Here is a tiny trained network, its code and every weight. The questions are about switching its units off for an input and a target symbol, where a switched-off unit gives its printed mean instead of its output.

import numpy as np


def w(rows, s, z=0):
    codes = np.array(rows[::2]) - 128.0
    scale = np.full(codes.shape[1], s)
    scale[-1] = z or s
    return codes * scale


def f(y):
    return y / 2 * (1 + np.tanh(0.7978845608 * (y + 0.044715 * y**3)))


def softmax(a):
    e = np.exp(a - a.max(-1, keepdims=True))
    return e / e.sum(-1, keepdims=True)


def log_softmax(a):
    a = a - a.max(-1, keepdims=True)
    return a - np.log(np.exp(a).sum(-1, keepdims=True))


def net(x, mask):
    ids = ['ΞΠΨγλμσφ'.index(c) for c in x.split()]
    T = len(ids)
    res = E[ids] + P[:T]
    r = res
    for j in range(3):
        rows = slice(2 * j, 2 * j + 2)
        q, k, v = (r @ M[0][rows].T for M in (Q, K, V))
        z = softmax(np.where(np.tri(T) > 0, q @ k.T / 2**0.5, -1e9)) @ v
        o = O[0][rows]
        res = res + np.where(mask[j], z, o[:, -1]) @ o[:, :-1]
    y = f(res @ A[0][:, :-1].T + A[0][:, -1])
    res = res + np.where(mask[3:11], y, B[0][:, -1]) @ B[0][:, :-1]
    return log_softmax(res[-1] @ U[:, :-1].T + U[:, -1])


Q, K, V, O, A, B = {}, {}, {}, {}, {}, {}
E = w([
[108,33,80],'Ξ',
[52,93,29],'Π',
[49,80,24],'Ψ',
[168,49,104],'γ',
[235,164,44],'λ',
[251,182,60],'μ',
[137,143,29],'σ',
[162,93,167],'φ',
],0.011)
P = w([
[85,56,61],'0',
[248,123,136],'1',
[253,124,142],'2',
[147,169,153],'3',
[134,146,151],'4',
[194,141,170],'5',
[181,124,171],'6',
],0.012)
Q[0] = w([
[169,85,5],'H0',
[68,176,251],'H0',
[80,167,140],'H1',
[93,194,134],'H1',
[114,165,177],'H2',
[160,119,107],'H2',
],0.014)
K[0] = w([
[107,136,2],'H0',
[113,179,228],'H0',
[153,127,140],'H1',
[158,127,137],'H1',
[144,141,122],'H2',
[90,153,123],'H2',
],0.02)
V[0] = w([
[8,93,130],'H0',
[123,240,109],'H0',
[115,78,149],'H1',
[166,176,45],'H1',
[222,143,113],'H2',
[146,53,205],'H2',
],0.014)
O[0] = w([
[153,156,204,132],'H0',
[121,45,123,38],'H0',
[96,202,106,123],'H1',
[135,50,134,254],'H1',
[156,122,72,231],'H2',
[56,164,5,80],'H2',
],0.011,0.0091)
A[0] = w([
[92,79,112,68],'N0',
[190,127,139,101],'N1',
[102,153,42,87],'N2',
[91,76,153,198],'N3',
[125,130,107,102],'N4',
[118,129,215,2],'N5',
[173,62,3,146],'N6',
[207,184,133,38],'N7',
],0.012,0.0038)
B[0] = w([
[132,131,79,137],'N0',
[87,143,2,183],'N1',
[214,203,129,141],'N2',
[213,135,84,135],'N3',
[137,132,149,129],'N4',
[130,46,147,142],'N5',
[16,132,190,253],'N6',
[53,72,171,184],'N7',
],0.007,0.023)
U = w([
[152,79,250,3],'Ξ',
[87,69,135,88],'Π',
[255,46,104,222],'Ψ',
[146,79,252,6],'γ',
[138,173,180,183],'λ',
[182,147,30,166],'μ',
[130,65,146,208],'σ',
[92,169,167,118],'φ',
],0.0082,0.0056)

Each question gives the input, a string of symbols that net reads in full, and the target symbol t.
The units are the heads (2 rows each of Q, K, V and O) and the neurons (one row each of A and B). Each row of codes is followed by its name. A weight is (code - 128) times the scale printed after its matrix; where a second scale follows, it is the last column's (O, A, B and U).
mask holds one flag per unit, heads first, then neurons. A switched-off unit (its flag False) gives its mean, the last column of its rows in O or B, instead of its output. The means were averaged over made-up inputs and are rounded, as every weight is.
A unit's drop is (log p(t) with every unit on - log p(t) with that unit switched off) / (log p(t) with every unit on - log p(t) with every unit switched off).
The circuit of an input: a set's keep is (log p(t) with only the set's units on - log p(t) with every unit switched off) / (log p(t) with every unit on - log p(t) with every unit switched off). Starting from all 11 units, units are removed one at a time, each time the one whose removal leaves the highest keep (on an exact tie, the one counted first), for as long as the keep stays at least 0.8.
circuit, biggest first: the units of the circuit, biggest drop first
most important unit: the unit with the biggest drop
top k neurons: the k neurons with the biggest drops, biggest first
heads that matter: for each layer, one digit per head in row order, 1 if its drop is at least 0.15 and else 0, layers parted by /
input σ μ γ μ σ μ λ, target Ψ: most important unit : N6
input Π μ Ξ, target γ: heads that matter : 101
input σ μ μ Ξ Ξ Π, target Ψ: circuit, biggest first : [N6, H0]
input λ λ φ, target Π: circuit, biggest first : [N6, H0, H2]
input σ Ξ μ Ξ, target Ψ: heads that matter : 100
input Ξ φ μ, target λ: heads that matter : 110
input γ μ φ Ξ λ, target μ: heads that matter : 101
input φ γ σ, target φ: top 3 neurons : [N6, N1, N2]
input σ γ Ψ, target Ψ: heads that matter : 101
input μ Π γ, target Π: circuit, biggest first : [N6, H0]
input μ μ μ, target Π: heads that matter : 100
input σ Π γ, target Ψ: circuit, biggest first : [N6, H2, H0]
input μ μ λ, target Π: circuit, biggest first : [N6, H0, H1]
input γ μ Ξ, target μ: circuit, biggest first : [N6, H1, H0]
input Π Ξ μ, target Ξ: most important unit : H0
input σ μ γ λ μ Ξ, target Ψ: top 3 neurons : [N6, N7, N3]
input Ψ μ σ, target γ: circuit, biggest first : [H0, H2]
input γ Ξ Ξ σ, target μ: top 2 neurons : [N6, N2]
input Ξ Ξ Ξ σ, target λ: top 2 neurons : [N6, N1]
input Ξ μ μ, target φ: most important unit : N7
input μ μ γ, target Π: heads that matter : 101
input σ λ λ μ σ, target Ψ: circuit, biggest first : [N6, H0, H2]
input σ μ Ξ γ, target Ψ: heads that matter : 100
input Ξ Π μ, target λ: top 2 neurons : [N7, N6]
